Here is a tiny trained network, its code and every weight. The questions are about switching its units off for an input and a class, where a switched-off unit gives its printed mean instead of its output.

import numpy as np


def w(rows, s, z=0):
    codes = np.array(rows[::2]) - 128.0
    scale = np.full(codes.shape[1], s)
    scale[-1] = z or s
    return codes * scale


def f(y):
    return np.maximum(y, 0)


def log_softmax(a):
    a = a - a.max(-1, keepdims=True)
    return a - np.log(np.exp(a).sum(-1, keepdims=True))


def net(x, mask):
    res = np.array(x, float).reshape(1, 8) / 4 @ E
    y = f(res @ A[0][:, :-1].T + A[0][:, -1])
    res = res + np.where(mask, y, B[0][:, -1]) @ B[0][:, :-1]
    return log_softmax(res[-1] @ U[:, :-1].T + U[:, -1])


A, B = {}, {}
E = w([
[139,96,134,146,124,157],'x0',
[214,252,175,186,36,247],'x1',
[21,145,33,30,80,240],'x2',
[116,141,113,142,125,110],'x3',
[142,87,136,147,133,168],'x4',
[150,27,143,201,112,219],'x5',
[239,73,53,32,57,104],'x6',
[127,131,123,131,127,124],'x7',
],0.0047)
A[0] = w([
[33,179,183,199,174,138,182],'N0',
[195,146,208,163,189,59,38],'N1',
[105,203,111,80,113,89,158],'N2',
[139,230,74,95,192,74,227],'N3',
[182,250,141,151,108,202,22],'N4',
[194,193,75,184,35,142,78],'N5',
[45,140,153,203,210,112,57],'N6',
[95,35,69,82,211,47,25],'N7',
[33,74,141,131,196,92,108],'N8',
[225,59,44,65,93,107,138],'N9',
[58,5,117,115,186,129,86],'N10',
[244,186,173,172,165,9,63],'N11',
[205,101,189,74,135,101,112],'N12',
[65,136,48,58,117,217,36],'N13',
[64,176,48,75,81,142,149],'N14',
[82,18,78,86,162,83,37],'N15',
[200,172,72,38,73,68,252],'N16',
[69,147,75,87,125,189,15],'N17',
[127,26,90,72,163,74,65],'N18',
[74,131,110,122,126,201,147],'N19',
[209,181,152,165,40,217,81],'N20',
[211,91,206,158,149,41,11],'N21',
[14,170,75,111,118,168,229],'N22',
[237,96,44,70,52,107,188],'N23',
[104,116,53,1,99,217,10],'N24',
[139,26,95,215,116,218,239],'N25',
],0.0059,0.0029)
B[0] = w([
[155,184,38,207,197,193,243],'N0',
[148,61,69,190,73,66,210],'N1',
[144,80,132,72,178,78,196],'N2',
[175,86,180,50,226,140,235],'N3',
[53,178,217,63,35,112,208],'N4',
[38,158,190,89,82,135,196],'N5',
[100,175,34,142,117,207,195],'N6',
[71,211,169,90,23,140,231],'N7',
[127,211,150,65,60,205,216],'N8',
[26,188,65,180,201,241,227],'N9',
[98,195,168,92,98,96,221],'N10',
[128,44,90,195,100,67,243],'N11',
[153,68,46,239,110,125,177],'N12',
[144,33,127,201,51,63,205],'N13',
[165,48,101,130,131,48,220],'N14',
[50,179,178,104,55,124,215],'N15',
[120,135,156,137,220,198,255],'N16',
[131,46,99,185,66,39,170],'N17',
[64,202,173,112,68,173,213],'N18',
[167,73,120,203,138,56,189],'N19',
[44,144,178,34,75,115,230],'N20',
[115,54,93,178,23,66,208],'N21',
[214,56,96,189,166,65,252],'N22',
[63,181,70,164,217,217,242],'N23',
[185,67,65,200,78,58,207],'N24',
[198,111,209,27,255,68,252],'N25',
],0.0051,0.0044)
U = w([
[186,2,26,222,39,37,73],'0',
[47,213,163,65,33,128,43],'1',
[160,90,104,126,207,110,252],'2',
[109,158,19,195,188,191,162],'3',
[172,89,116,111,178,93,204],'4',
[183,118,61,128,140,123,160],'5',
[190,56,160,72,204,77,134],'6',
],0.0065,0.0038)

Each question gives the input, the list of numbers given to net, and the class t.
The units are the neurons (one row each of A and B). Each row of codes is followed by its name. A weight is (code - 128) times the scale printed after its matrix; where a second scale follows, it is the last column's (A, B and U).
mask holds one flag per neuron, in row order. A switched-off neuron (its flag False) gives its mean, the last column of its row in B, instead of its output. The means were averaged over made-up inputs and are rounded, as every weight is.
A unit's drop is (log p(t) with every unit on - log p(t) with that unit switched off) / (log p(t) with every unit on - log p(t) with every unit switched off).
The circuit of an input: a set's keep is (log p(t) with only the set's units on - log p(t) with every unit switched off) / (log p(t) with every unit on - log p(t) with every unit switched off). Starting from the 12 units with the biggest drops (on a tie, the unit counted first), units are removed one at a time, each time the one whose removal leaves the highest keep (on an exact tie, the one counted first), for as long as the keep stays at least 0.8.
circuit, biggest first: the units of the circuit, biggest drop first
most important unit: the unit with the biggest drop
top k neurons: the k neurons with the biggest drops, biggest first
drop of u: that unit's drop, to one decimal
input [7,-6,8,-1,6,-7,0,-1], class 0: circuit, biggest first : [N24, N13]
input [-3,-5,-4,-7,6,-2,-8,1], class 3: circuit, biggest first : [N0, N6]
input [3,6,-5,-5,-6,5,4,-5], class 1: circuit, biggest first : [N20, N5]
input [1,-2,-8,-5,-5,-4,1,5], class 0: top 3 neurons : [N11, N21, N1]
input [0,-8,-7,-4,-5,-1,-8,0], class 1: most important unit : N8
input [-3,-3,7,-4,1,1,2,0], class 0: top 2 neurons : [N24, N13]
input [-3,3,-2,8,0,-8,8,0], class 3: circuit, biggest first : [N23, N9]
input [-6,8,-8,-4,-2,3,-8,-6], class 0: top 3 neurons : [N1, N11, N21]
input [3,8,0,5,0,8,-6,4], class 1: top 3 neurons : [N20, N4, N5]
input [0,-3,8,8,4,5,4,-3], class 0: top 2 neurons : [N24, N13]
input [1,-8,-5,-1,-8,0,6,-4], class 1: top 3 neurons : [N7, N18, N15]
input [-2,-1,-8,8,-3,-7,4,-8], class 0: top 3 neurons : [N11, N21, N1]
input [6,-7,-3,2,-6,-2,-8,0], class 3: top 2 neurons : [N0, N6]
input [8,8,-4,3,-5,0,-8,4], class 1: circuit, biggest first : [N4]
input [-5,-2,3,2,-6,-6,8,-6], class 3: top 2 neurons : [N9, N23]
input [5,7,-6,-4,5,2,0,6], class 1: top 2 neurons : [N20, N4]
input [7,7,3,1,4,0,1,-1], class 1: top 3 neurons : [N20, N4, N5]
input [-8,-1,4,-2,7,-1,8,-6], class 3: top 3 neurons : [N9, N23, N16]
input [4,0,3,6,-3,0,8,4], class 3: drop of N9 : 0.4
input [2,-7,-4,-7,2,7,-1,4], class 1: drop of N25 : -0.1
input [7,8,0,6,6,-1,5,-1], class 1: most important unit : N20
input [5,0,-6,4,0,-7,8,-8], class 3: drop of N21 : -0.1
